Here is a tiny trained network, its code and every weight. The questions are about switching its units off for an input and a class, where a switched-off unit gives its printed mean instead of its output.

import numpy as np


def w(rows, s, z=0):
    codes = np.array(rows[::2]) - 128.0
    scale = np.full(codes.shape[1], s)
    scale[-1] = z or s
    return codes * scale


def norm(h):
    return h / np.sqrt((h * h).mean(-1, keepdims=True) + 1e-5)


def f(y):
    return np.maximum(y, 0)


def log_softmax(a):
    a = a - a.max(-1, keepdims=True)
    return a - np.log(np.exp(a).sum(-1, keepdims=True))


def net(x, mask):
    res = np.array(x, float).reshape(1, 3) / 4 @ E
    u = 0
    for l in range(2):
        y = f(norm(res) @ A[l][:, :-1].T + A[l][:, -1])
        res = res + np.where(mask[u : u + 7], y, B[l][:, -1]) @ B[l][:, :-1]
        u += 7
    return log_softmax(norm(res)[-1] @ U[:, :-1].T + U[:, -1])


A, B = {}, {}
E = w([
[228,60,105,119,75,175,140,171,91,78],'x0',
[212,219,96,94,139,119,54,81,66,170],'x1',
[32,4,166,159,147,177,56,140,77,134],'x2',
],0.0036)
A[0] = w([
[104,96,159,88,155,147,83,126,60,152,26],'0.n1',
[211,116,94,103,103,98,180,143,156,100,101],'0.n2',
[84,108,127,179,162,107,184,109,141,145,143],'0.n3',
[131,196,81,68,97,108,213,137,159,102,253],'0.n4',
[116,116,164,145,120,117,253,131,201,86,110],'0.n5',
[110,73,146,139,119,150,173,148,157,69,200],'0.n6',
[170,107,102,122,65,179,120,145,108,69,137],'0.n7',
],0.0056,0.0025)
B[0] = w([
[197,177,103,114,156,82,197,75,123,97,168],'0.n1',
[111,227,81,143,143,92,111,203,101,168,213],'0.n2',
[108,124,170,101,167,165,110,151,114,99,193],'0.n3',
[119,123,61,162,94,196,166,108,156,201,254],'0.n4',
[211,3,161,109,173,75,150,98,89,216,233],'0.n5',
[113,227,99,96,73,83,104,74,216,86,237],'0.n6',
[136,113,202,45,70,142,90,235,58,97,216],'0.n7',
],0.0051,0.0056)
A[1] = w([
[133,137,129,146,13,121,71,250,132,53,137],'1.n1',
[104,101,213,90,138,78,127,169,127,9,134],'1.n2',
[178,18,122,234,202,61,160,2,152,184,90],'1.n3',
[194,119,137,60,108,78,67,181,6,181,196],'1.n4',
[52,153,137,142,226,29,102,94,124,123,137],'1.n5',
[79,249,17,199,160,193,35,92,28,145,150],'1.n6',
[156,156,63,135,73,63,212,211,199,191,1],'1.n7',
],0.0046,0.0023)
B[1] = w([
[142,144,85,161,185,164,185,99,225,209,227],'1.n1',
[138,125,67,84,125,111,91,45,143,145,203],'1.n2',
[164,213,133,176,126,187,135,199,68,123,198],'1.n3',
[56,118,186,162,131,80,94,118,72,66,254],'1.n4',
[148,136,124,134,89,104,108,174,85,88,192],'1.n5',
[158,80,123,129,133,180,205,146,191,174,224],'1.n6',
[68,65,207,119,149,95,36,120,71,2,211],'1.n7',
],0.0072,0.0059)
U = w([
[160,161,154,180,142,153,173,199,80,153,6],'0',
[75,93,158,104,114,36,39,117,89,29,178],'1',
[142,101,66,98,122,160,182,71,253,200,226],'2',
],0.015,0.0014)

Each question gives the input, the list of numbers given to net, and the class t.
The units are the neurons (one row each of A and B). Each row of codes is followed by its name. A weight is (code - 128) times the scale printed after its matrix; where a second scale follows, it is the last column's (A, B and U).
mask holds one flag per neuron, layer by layer. A switched-off neuron (its flag False) gives its mean, the last column of its row in B, instead of its output. The means were averaged over made-up inputs and are rounded, as every weight is.
A unit's drop is (log p(t) with every unit on - log p(t) with that unit switched off) / (log p(t) with every unit on - log p(t) with every unit switched off).
The circuit of an input: a set's keep is (log p(t) with only the set's units on - log p(t) with every unit switched off) / (log p(t) with every unit on - log p(t) with every unit switched off). Starting from the 12 units with the biggest drops (on a tie, the unit counted first), units are removed one at a time, each time the one whose removal leaves the highest keep (on an exact tie, the one counted first), for as long as the keep stays at least 0.8.
units of the circuit, in order: the units of the circuit, biggest drop first
unit that matters most: the unit with the biggest drop
k most important neurons: the k neurons with the biggest drops, biggest first
k most important neurons of layer l: the k neurons of layer l with the biggest drops, biggest first
drop of u: that unit's drop, to one decimal
input [-5,7,8], class 0: most important neuron : 0.n7
input [-6,4,4], class 0: 3 most important neurons of layer 0 : 0.n7, 0.n6, 0.n4
input [1,0,-5], class 1: 2 most important neurons : 1.n7, 1.n1
input [1,-1,-8], class 1: 3 most important neurons of layer 1 : 1.n7, 1.n1, 1.n3
input [5,0,8], class 2: units of the circuit, in order : 1.n1, 0.n5
input [-1,7,-5], class 2: 2 most important neurons of layer 1 : 1.n6, 1.n3
input [-4,-3,-8], class 0: 3 most important neurons of layer 1 : 1.n3, 1.n4, 1.n7
input [0,-8,-5], class 0: 3 most important neurons : 0.n5, 1.n3, 0.n7
input [4,0,7], class 2: 2 most important neurons : 0.n5, 1.n1
input [-1,0,-8], class 0: 4 most important neurons : 0.n4, 0.n7, 0.n6, 1.n1
input [-4,1,0], class 2: 3 most important neurons : 0.n5, 1.n6, 0.n7
input [7,-7,-2], class 1: 2 most important neurons : 0.n5, 1.n7
input [-6,-3,-7], class 0: 2 most important neurons : 1.n3, 0.n5
input [1,-4,-5], class 1: units of the circuit, in order : 1.n7
input [-7,-6,0], class 0: 3 most important neurons of layer 1 : 1.n3, 1.n7, 1.n4
input [1,-2,8], class 2: 2 most important neurons of layer 1 : 1.n4, 1.n7
input [-8,6,2], class 0: 3 most important neurons : 0.n6, 1.n5, 1.n6
input [1,-4,-3], class 1: 2 most important neurons of layer 0 : 0.n2, 0.n6
input [8,-1,-7], class 1: 2 most important neurons : 1.n7, 1.n4
input [4,-2,6], class 2: unit that matters most : 1.n1
input [-1,-8,-3], class 0: 3 most important neurons : 0.n5, 1.n3, 1.n4
input [-4,8,-3], class 2: 2 most important neurons : 0.n5, 1.n6
input [8,-2,-1], class 1: 2 most important neurons : 1.n4, 0.n2
input [-4,-8,-3], class 0: 2 most important neurons : 0.n5, 1.n3
input [-4,7,-1], class 2: 2 most important neurons of layer 1 : 1.n6, 1.n3
input [7,0,5], class 2: 2 most important neurons of layer 0 : 0.n5, 0.n6
input [-2,4,8], class 0: unit that matters most : 0.n7
input [4,-7,-3], class 1: drop of 0.n5 : 0.1
